Below are the code and all the weights of a small trained network. Each question names an input and a class and asks about switching units off, where a switched-off unit gives its printed mean instead of its output.

import numpy as np


def w(rows, s, z=0):
    codes = np.array(rows[::2]) - 128.0
    scale = np.full(codes.shape[1], s)
    scale[-1] = z or s
    return codes * scale


def norm(h):
    return h / np.sqrt((h * h).mean(-1, keepdims=True) + 1e-5)


def f(y):
    return y / 2 * (1 + np.tanh(0.7978845608 * (y + 0.044715 * y**3)))


def log_softmax(a):
    a = a - a.max(-1, keepdims=True)
    return a - np.log(np.exp(a).sum(-1, keepdims=True))


def net(x, mask):
    res = np.array(x, float).reshape(1, 7) / 4 @ E
    u = 0
    for l in range(2):
        y = f(norm(res) @ A[l][:, :-1].T + A[l][:, -1])
        res = res + np.where(mask[u : u + 14], y, B[l][:, -1]) @ B[l][:, :-1]
        u += 14
    return log_softmax(norm(res)[-1] @ U[:, :-1].T + U[:, -1])


A, B = {}, {}
E = w([
[87,33,128,168,49,206,161],'x0',
[186,124,217,98,2,107,43],'x1',
[127,132,125,124,123,130,132],'x2',
[137,108,134,141,141,122,120],'x3',
[210,185,226,219,92,182,153],'x4',
[118,130,129,136,125,124,121],'x5',
[134,122,127,129,131,127,126],'x6',
],0.01)
A[0] = w([
[146,123,139,145,115,133,170,3],'L0N1',
[98,123,89,72,173,181,90,106],'L0N2',
[53,51,75,64,146,146,122,186],'L0N3',
[164,211,39,170,201,109,114,81],'L0N4',
[127,73,166,45,77,91,171,19],'L0N5',
[84,76,136,180,88,145,162,150],'L0N6',
[91,66,137,1,71,60,78,70],'L0N7',
[46,53,73,21,95,114,66,84],'L0N8',
[109,70,164,39,74,97,13,4],'L0N9',
[134,203,140,194,162,211,169,86],'L0N10',
[74,89,36,26,152,16,77,195],'L0N11',
[134,155,139,195,200,176,181,85],'L0N12',
[143,92,150,133,14,84,124,129],'L0N13',
[138,192,128,12,189,9,111,116],'L0N14',
],0.0088,0.0053)
B[0] = w([
[66,116,114,101,148,158,108,118],'L0N1',
[93,151,175,119,110,89,141,149],'L0N2',
[112,135,160,87,89,36,213,215],'L0N3',
[83,148,191,156,176,131,89,169],'L0N4',
[57,124,85,254,130,158,114,140],'L0N5',
[137,84,92,84,85,170,123,171],'L0N6',
[192,123,29,246,123,159,111,204],'L0N7',
[128,142,56,169,113,105,116,214],'L0N8',
[167,133,31,173,177,162,113,187],'L0N9',
[151,118,41,203,135,135,94,165],'L0N10',
[100,94,224,56,139,209,104,254],'L0N11',
[99,114,53,163,125,165,97,164],'L0N12',
[133,130,152,84,118,152,94,188],'L0N13',
[179,203,175,138,144,205,40,213],'L0N14',
],0.0098,0.011)
A[1] = w([
[181,141,100,118,75,46,97,115],'L1N1',
[202,209,132,106,107,30,153,87],'L1N2',
[123,178,198,124,158,108,103,111],'L1N3',
[70,85,113,52,153,64,230,19],'L1N4',
[195,197,115,140,177,119,50,180],'L1N5',
[119,97,29,213,117,131,150,119],'L1N6',
[93,182,204,80,200,174,99,103],'L1N7',
[87,162,183,83,195,151,146,56],'L1N8',
[51,146,219,100,187,129,124,97],'L1N9',
[99,86,47,106,77,115,133,135],'L1N10',
[172,173,145,129,98,40,107,76],'L1N11',
[119,228,55,203,221,64,103,66],'L1N12',
[128,168,74,147,213,129,54,88],'L1N13',
[78,86,136,91,133,32,246,1],'L1N14',
],0.011,0.0067)
B[1] = w([
[28,60,98,201,226,133,205,141],'L1N1',
[52,63,145,187,185,102,186,134],'L1N2',
[134,106,42,129,140,94,182,173],'L1N3',
[171,192,224,169,137,59,100,168],'L1N4',
[86,186,197,84,140,51,153,255],'L1N5',
[89,107,63,111,191,128,177,228],'L1N6',
[119,83,71,187,87,131,173,210],'L1N7',
[129,41,10,207,116,177,150,162],'L1N8',
[80,19,10,170,134,169,179,177],'L1N9',
[95,128,117,131,200,80,158,197],'L1N10',
[38,75,74,155,188,77,181,131],'L1N11',
[184,109,217,54,35,186,34,179],'L1N12',
[199,112,179,44,21,108,113,202],'L1N13',
[196,200,226,144,142,71,100,160],'L1N14',
],0.011,0.0097)
U = w([
[80,61,25,196,181,193,187,219],'0',
[212,196,232,71,43,196,10,78],'1',
[61,211,236,162,207,3,217,4],'2',
],0.016,0.0013)

Each question gives the input, the list of numbers given to net, and the class t.
The units are the neurons (one row each of A and B). Each row of codes is followed by its name. A weight is (code - 128) times the scale printed after its matrix; where a second scale follows, it is the last column's (A, B and U).
mask holds one flag per neuron, layer by layer. A switched-off neuron (its flag False) gives its mean, the last column of its row in B, instead of its output. The means were averaged over made-up inputs and are rounded, as every weight is.
A unit's drop is (log p(t) with every unit on - log p(t) with that unit switched off) / (log p(t) with every unit on - log p(t) with every unit switched off).
The circuit of an input: a set's keep is (log p(t) with only the set's units on - log p(t) with every unit switched off) / (log p(t) with every unit on - log p(t) with every unit switched off). Starting from the 12 units with the biggest drops (on a tie, the unit counted first), units are removed one at a time, each time the one whose removal leaves the highest keep (on an exact tie, the one counted first), for as long as the keep stays at least 0.8.
circuit, biggest first: the units of the circuit, biggest drop first
most important unit: the unit with the biggest drop
k most important neurons: the k neurons with the biggest drops, biggest first
top k neurons in layer l: the k neurons of layer l with the biggest drops, biggest first
drop when u is switched off: that unit's drop, to one decimal
input [-7,0,4,-5,0,0,1], class 0: circuit, biggest first : (L0N8, L1N8, L1N7)
input [-5,-8,2,-4,2,6,6], class 1: circuit, biggest first : (L1N12)
input [-8,-3,-4,1,0,-2,-4], class 0: 2 most important neurons : (L1N9, L0N7)
input [-8,-2,0,0,0,-6,4], class 0: 4 most important neurons : (L0N7, L1N9, L0N8, L1N8)
input [7,0,4,8,-8,3,-7], class 2: circuit, biggest first : (L0N3, L1N4)
input [-7,2,-6,-3,-8,0,3], class 1: top 2 neurons in layer 0 : (L0N14, L0N7)
input [-5,1,4,-6,4,-6,-3], class 2: 3 most important neurons : (L1N5, L0N7, L0N9)
input [-8,-1,-6,-6,-7,-7,2], class 0: top 2 neurons in layer 1 : (L1N9, L1N7)
input [-5,1,-6,-4,-1,2,0], class 1: 4 most important neurons : (L0N14, L0N3, L1N6, L1N5)
input [-5,-5,-4,7,1,-4,7], class 1: top 2 neurons in layer 1 : (L1N12, L1N13)
input [-1,3,-1,7,-8,5,-7], class 1: 2 most important neurons : (L0N14, L0N7)
input [-1,5,6,-7,1,6,4], class 2: 3 most important neurons : (L0N11, L0N14, L1N1)
input [-1,2,2,8,-8,-1,-2], class 1: 2 most important neurons : (L0N7, L0N14)
input [4,-1,0,-5,-4,0,-4], class 2: most important unit : L0N3
input [1,8,1,-5,-7,-4,5], class 0: 3 most important neurons : (L0N7, L0N8, L1N6)
input [-6,1,8,6,-5,5,4], class 1: 2 most important neurons : (L0N14, L0N7)
input [-3,-7,-2,-1,3,-1,1], class 1: drop when L1N12 is switched off : 0.2
input [-7,-4,-3,4,4,-1,-7], class 1: drop when L1N5 is switched off : 0.0
input [3,-7,0,2,-5,6,2], class 2: drop when L0N3 is switched off : 0.1
input [2,0,8,5,-3,-3,-8], class 2: circuit, biggest first : (L0N3)
